Below are the code and all the weights of a small trained network. Each question names an input and a class and asks about switching units off, where a switched-off unit gives its printed mean instead of its output.

import numpy as np


def w(rows, s, z=0):
    codes = np.array(rows[::2]) - 128.0
    scale = np.full(codes.shape[1], s)
    scale[-1] = z or s
    return codes * scale


def f(y):
    return y / 2 * (1 + np.tanh(0.7978845608 * (y + 0.044715 * y**3)))


def log_softmax(a):
    a = a - a.max(-1, keepdims=True)
    return a - np.log(np.exp(a).sum(-1, keepdims=True))


def net(x, mask):
    res = np.array(x, float).reshape(1, 8) / 4 @ E
    y = f(res @ A[0][:, :-1].T + A[0][:, -1])
    res = res + np.where(mask, y, B[0][:, -1]) @ B[0][:, :-1]
    return log_softmax(res[-1] @ U[:, :-1].T + U[:, -1])


A, B = {}, {}
E = w([
[172,108,143,68,118,128,179,209,114],'x0',
[129,111,255,95,171,205,114,125,122],'x1',
[226,118,139,125,108,150,226,184,112],'x2',
[142,120,115,138,80,233,104,183,68],'x3',
[15,111,159,137,81,149,122,184,41],'x4',
[14,195,138,198,76,154,114,122,97],'x5',
[123,160,102,216,58,201,99,143,209],'x6',
[88,153,117,249,225,116,157,127,44],'x7',
],0.0075)
A[0] = w([
[130,125,66,161,130,123,178,101,86,182],'n0',
[97,146,116,126,158,30,56,114,132,208],'n1',
[130,90,88,135,77,113,124,126,154,183],'n2',
[90,133,149,152,128,194,66,199,100,189],'n3',
[75,142,134,77,103,160,141,175,50,139],'n4',
[168,116,166,62,129,121,159,140,146,187],'n5',
[180,119,89,178,152,49,106,204,87,239],'n6',
[159,167,67,141,100,145,109,160,124,215],'n7',
[86,148,191,159,145,137,129,131,139,131],'n8',
[89,120,85,165,185,113,132,56,101,216],'n9',
[149,106,13,113,61,166,150,163,196,238],'n10',
[149,185,159,118,70,217,85,111,174,202],'n11',
[158,98,181,94,131,131,158,152,167,150],'n12',
[66,138,173,122,192,72,75,120,142,207],'n13',
[122,157,112,122,41,222,72,98,168,218],'n14',
[88,112,206,128,46,182,86,162,131,253],'n15',
[69,129,140,161,81,128,104,133,84,182],'n16',
[157,120,116,162,83,157,53,111,159,125],'n17',
[150,118,44,220,202,117,194,79,129,193],'n18',
[204,138,182,70,192,80,128,156,121,217],'n19',
[79,56,163,129,136,65,121,50,134,233],'n20',
[155,114,71,101,60,125,118,163,130,184],'n21',
[113,163,217,157,131,212,84,148,81,216],'n22',
[104,135,47,30,2,94,135,171,145,214],'n23',
[190,137,164,55,143,102,143,112,92,166],'n24',
[160,149,215,33,149,87,201,105,137,188],'n25',
],0.0092,0.0031)
B[0] = w([
[133,168,91,141,142,134,184,207,156,176],'n0',
[205,185,102,162,136,102,115,69,111,201],'n1',
[181,143,120,90,77,69,118,137,150,167],'n2',
[54,93,75,142,138,151,80,155,123,214],'n3',
[111,131,121,92,155,123,126,123,83,201],'n4',
[105,106,204,74,141,162,152,58,119,203],'n5',
[125,217,166,152,97,196,142,149,107,201],'n6',
[178,106,112,91,30,149,170,200,150,183],'n7',
[109,108,69,145,166,117,88,127,84,168],'n8',
[118,226,21,254,198,118,118,103,129,209],'n9',
[168,126,144,95,60,80,140,127,159,234],'n10',
[155,50,124,155,102,218,76,111,133,213],'n11',
[132,99,167,62,124,134,132,53,191,185],'n12',
[120,151,95,187,161,79,41,44,103,204],'n13',
[162,45,109,123,108,130,102,106,164,234],'n14',
[70,29,146,101,110,108,50,90,63,238],'n15',
[108,86,83,147,139,108,178,152,85,203],'n16',
[171,106,79,129,96,157,116,112,147,175],'n17',
[135,212,110,198,143,168,177,212,180,232],'n18',
[90,168,181,93,205,164,205,83,171,233],'n19',
[146,167,152,164,206,99,97,98,81,201],'n20',
[196,141,156,96,53,99,161,123,88,192],'n21',
[77,40,120,139,202,136,119,181,130,228],'n22',
[189,112,171,88,104,68,135,174,53,254],'n23',
[117,161,207,79,170,171,174,141,174,204],'n24',
[69,162,240,67,162,126,120,76,170,237],'n25',
],0.0073,0.0099)
U = w([
[128,210,85,52,100,101,108,152,62,178],'0',
[197,67,98,94,39,164,62,81,182,148],'1',
[180,134,159,94,61,2,170,174,85,2],'2',
[139,201,61,171,139,170,199,242,199,122],'3',
[7,46,113,116,184,123,65,130,50,92],'4',
[145,195,77,186,219,54,94,31,113,142],'5',
[98,137,251,31,212,139,151,36,147,253],'6',
],0.0086,0.00083)

Each question gives the input, the list of numbers given to net, and the class t.
The units are the neurons (one row each of A and B). Each row of codes is followed by its name. A weight is (code - 128) times the scale printed after its matrix; where a second scale follows, it is the last column's (A, B and U).
mask holds one flag per neuron, in row order. A switched-off neuron (its flag False) gives its mean, the last column of its row in B, instead of its output. The means were averaged over made-up inputs and are rounded, as every weight is.
A unit's drop is (log p(t) with every unit on - log p(t) with that unit switched off) / (log p(t) with every unit on - log p(t) with every unit switched off).
The circuit of an input: a set's keep is (log p(t) with only the set's units on - log p(t) with every unit switched off) / (log p(t) with every unit on - log p(t) with every unit switched off). Starting from the 12 units with the biggest drops (on a tie, the unit counted first), units are removed one at a time, each time the one whose removal leaves the highest keep (on an exact tie, the one counted first), for as long as the keep stays at least 0.8.
units of the circuit, in order: the units of the circuit, biggest drop first
k most important neurons: the k neurons with the biggest drops, biggest first
drop when u is switched off: that unit's drop, to one decimal
input [-5,-8,-7,6,5,2,4,6], class 3: units of the circuit, in order -> [n18; n0]
input [-7,8,-4,2,-5,-6,-6,6], class 5: units of the circuit, in order -> [n9]
input [-2,0,-8,1,0,6,4,-5], class 1: 2 most important neurons -> [n14; n17]
input [-3,3,5,0,-2,4,4,1], class 1: units of the circuit, in order -> [n11; n19]
input [8,2,2,8,0,-8,6,5], class 1: units of the circuit, in order -> [n25; n18; n12]
input [-6,8,4,1,0,5,5,-6], class 1: 3 most important neurons -> [n14; n11; n17]
input [-6,-6,0,-3,5,-5,-3,-4], class 2: units of the circuit, in order -> [n23; n19]
input [4,-6,4,4,-5,3,-2,2], class 3: 2 most important neurons -> [n18; n15]
input [-3,8,6,-3,-1,-5,7,6], class 3: 3 most important neurons -> [n18; n15; n25]
input [-1,0,7,-1,7,3,2,-5], class 4: 2 most important neurons -> [n15; n4]
input [-3,-8,5,3,2,-7,-7,-8], class 6: 4 most important neurons -> [n19; n5; n25; n24]
input [-2,-5,-1,2,4,4,-6,-2], class 2: 2 most important neurons -> [n23; n22]
input [7,1,0,1,3,1,8,7], class 4: drop when n15 is switched off -> 0.1
input [7,-8,-7,7,-8,-2,-3,-8], class 2: units of the circuit, in order -> [n23]
input [4,2,1,-7,2,2,3,6], class 5: drop when n13 is switched off -> 0.2
input [3,-3,6,-7,2,-5,1,6], class 3: drop when n18 is switched off -> 0.3
